Here is a tiny trained network, its code and every weight. The questions are about switching its units off for an input and a class, where a switched-off unit gives its printed mean instead of its output.

import numpy as np


def w(rows, s, z=0):
    codes = np.array(rows[::2]) - 128.0
    scale = np.full(codes.shape[1], s)
    scale[-1] = z or s
    return codes * scale


def norm(h):
    return h / np.sqrt((h * h).mean(-1, keepdims=True) + 1e-5)


def f(y):
    return y / 2 * (1 + np.tanh(0.7978845608 * (y + 0.044715 * y**3)))


def log_softmax(a):
    a = a - a.max(-1, keepdims=True)
    return a - np.log(np.exp(a).sum(-1, keepdims=True))


def net(x, mask):
    res = np.array(x, float).reshape(1, 3) / 4 @ E
    u = 0
    for l in range(4):
        y = f(norm(res) @ A[l][:, :-1].T + A[l][:, -1])
        res = res + np.where(mask[u : u + 10], y, B[l][:, -1]) @ B[l][:, :-1]
        u += 10
    return log_softmax(norm(res)[-1] @ U[:, :-1].T + U[:, -1])


A, B = {}, {}
E = w([
[65,229,241,19],'x0',
[134,125,134,128],'x1',
[193,159,96,2],'x2',
],0.0079)
A[0] = w([
[154,144,108,87,4],'0.n0',
[120,173,134,115,39],'0.n1',
[166,180,153,224,112],'0.n2',
[98,109,14,147,156],'0.n3',
[34,105,62,107,75],'0.n4',
[83,154,117,241,138],'0.n5',
[61,107,165,170,71],'0.n6',
[61,113,93,151,64],'0.n7',
[114,106,254,50,118],'0.n8',
[178,123,128,68,140],'0.n9',
],0.0082,0.0026)
B[0] = w([
[140,233,144,165,128],'0.n0',
[164,88,166,84,122],'0.n1',
[117,224,75,30,160],'0.n2',
[231,156,254,239,228],'0.n3',
[225,156,160,150,116],'0.n4',
[124,249,154,153,234],'0.n5',
[73,74,10,141,168],'0.n6',
[86,121,70,113,132],'0.n7',
[82,179,106,111,253],'0.n8',
[114,234,168,223,193],'0.n9',
],0.0056,0.0038)
A[1] = w([
[141,162,166,74,117],'1.n0',
[224,162,139,104,1],'1.n1',
[172,144,35,145,144],'1.n2',
[125,201,109,45,116],'1.n3',
[118,192,93,148,22],'1.n4',
[199,142,123,104,48],'1.n5',
[173,161,122,152,103],'1.n6',
[129,131,159,145,98],'1.n7',
[40,122,145,141,127],'1.n8',
[173,11,85,134,139],'1.n9',
],0.012,0.0029)
B[1] = w([
[60,54,163,150,196],'1.n0',
[85,176,81,89,185],'1.n1',
[232,87,222,97,207],'1.n2',
[254,138,108,195,253],'1.n3',
[73,145,78,106,153],'1.n4',
[72,215,120,116,162],'1.n5',
[93,205,142,111,179],'1.n6',
[103,168,66,127,131],'1.n7',
[184,197,188,209,186],'1.n8',
[152,105,217,161,195],'1.n9',
],0.0059,0.0061)
A[2] = w([
[195,135,96,51,161],'2.n0',
[67,130,198,72,147],'2.n1',
[251,150,156,120,81],'2.n2',
[66,106,238,77,137],'2.n3',
[70,94,188,204,166],'2.n4',
[150,188,142,151,161],'2.n5',
[133,168,202,105,197],'2.n6',
[64,147,122,88,157],'2.n7',
[185,124,93,59,156],'2.n8',
[73,79,100,151,251],'2.n9',
],0.012,0.002)
B[2] = w([
[96,153,190,190,169],'2.n0',
[174,11,142,192,154],'2.n1',
[103,137,103,110,255],'2.n2',
[199,85,106,204,157],'2.n3',
[115,157,138,60,186],'2.n4',
[135,87,98,104,230],'2.n5',
[138,127,63,180,220],'2.n6',
[172,91,147,126,135],'2.n7',
[32,146,202,142,153],'2.n8',
[110,177,226,72,127],'2.n9',
],0.011,0.0088)
A[3] = w([
[81,91,205,161,203],'3.n0',
[110,195,188,90,251],'3.n1',
[67,157,158,162,140],'3.n2',
[171,108,86,133,90],'3.n3',
[98,145,66,159,235],'3.n4',
[165,67,54,108,143],'3.n5',
[99,92,148,175,146],'3.n6',
[245,88,148,153,96],'3.n7',
[172,113,139,174,173],'3.n8',
[222,99,112,144,83],'3.n9',
],0.012,0.0026)
B[3] = w([
[92,183,141,1,153],'3.n0',
[94,207,164,234,205],'3.n1',
[188,182,120,136,185],'3.n2',
[203,128,105,117,166],'3.n3',
[186,136,106,59,211],'3.n4',
[106,185,48,132,175],'3.n5',
[131,190,145,100,148],'3.n6',
[134,72,56,212,254],'3.n7',
[90,107,159,125,214],'3.n8',
[190,101,84,178,222],'3.n9',
],0.0086,0.0075)
U = w([
[157,153,107,156,173],'0',
[169,67,154,181,133],'1',
[106,180,189,139,129],'2',
[151,118,100,48,110],'3',
[75,37,211,54,2],'4',
[3,39,166,33,9],'5',
],0.025,0.02)

Each question gives the input, the list of numbers given to net, and the class t.
The units are the neurons (one row each of A and B). Each row of codes is followed by its name. A weight is (code - 128) times the scale printed after its matrix; where a second scale follows, it is the last column's (A, B and U).
mask holds one flag per neuron, layer by layer. A switched-off neuron (its flag False) gives its mean, the last column of its row in B, instead of its output. The means were averaged over made-up inputs and are rounded, as every weight is.
A unit's drop is (log p(t) with every unit on - log p(t) with that unit switched off) / (log p(t) with every unit on - log p(t) with every unit switched off).
The circuit of an input: a set's keep is (log p(t) with only the set's units on - log p(t) with every unit switched off) / (log p(t) with every unit on - log p(t) with every unit switched off). Starting from the 12 units with the biggest drops (on a tie, the unit counted first), units are removed one at a time, each time the one whose removal leaves the highest keep (on an exact tie, the one counted first), for as long as the keep stays at least 0.8.
units of the circuit, in order: the units of the circuit, biggest drop first
top k neurons: the k neurons with the biggest drops, biggest first
top k neurons in layer l: the k neurons of layer l with the biggest drops, biggest first
drop of u: that unit's drop, to one decimal
input [6,-1,5], class 1: units of the circuit, in order : [1.n0; 2.n1]
input [6,3,8], class 2: units of the circuit, in order : [2.n8; 2.n0]
input [2,-2,1], class 3: top neuron : [1.n3]
input [1,-2,3], class 3: top 4 neurons : [0.n9; 1.n3; 1.n0; 0.n2]
input [-1,-2,-3], class 3: top 3 neurons in layer 0 : [0.n5; 0.n2; 0.n9]
input [1,2,-3], class 3: top 4 neurons : [0.n5; 0.n2; 1.n0; 2.n0]
input [8,-4,-7], class 1: top 2 neurons : [2.n3; 2.n1]
input [-1,0,-4], class 2: top 2 neurons in layer 3 : [3.n7; 3.n9]
input [6,-4,7], class 2: units of the circuit, in order : [2.n0; 2.n8]
input [4,-2,-3], class 1: top 2 neurons : [2.n2; 2.n8]
input [-8,7,8], class 1: top 3 neurons : [1.n9; 1.n2; 0.n5]
input [-2,-2,0], class 3: top 2 neurons in layer 1 : [1.n3; 1.n8]
input [-2,-1,3], class 3: top 2 neurons : [0.n3; 0.n2]
input [3,-5,-6], class 2: units of the circuit, in order : [3.n7]
input [3,3,-2], class 3: top 2 neurons : [1.n8; 1.n3]
input [8,7,8], class 1: top 4 neurons : [2.n3; 1.n0; 2.n1; 2.n6]
input [-7,3,8], class 2: top 4 neurons in layer 2 : [2.n8; 2.n0; 2.n3; 2.n1]
input [-2,-3,2], class 3: drop of 1.n8 : 0.1
input [1,-3,0], class 3: drop of 3.n4 : 0.1
input [1,-2,0], class 3: drop of 2.n3 : 0.2
input [-4,2,-7], class 2: top neuron : [1.n3]
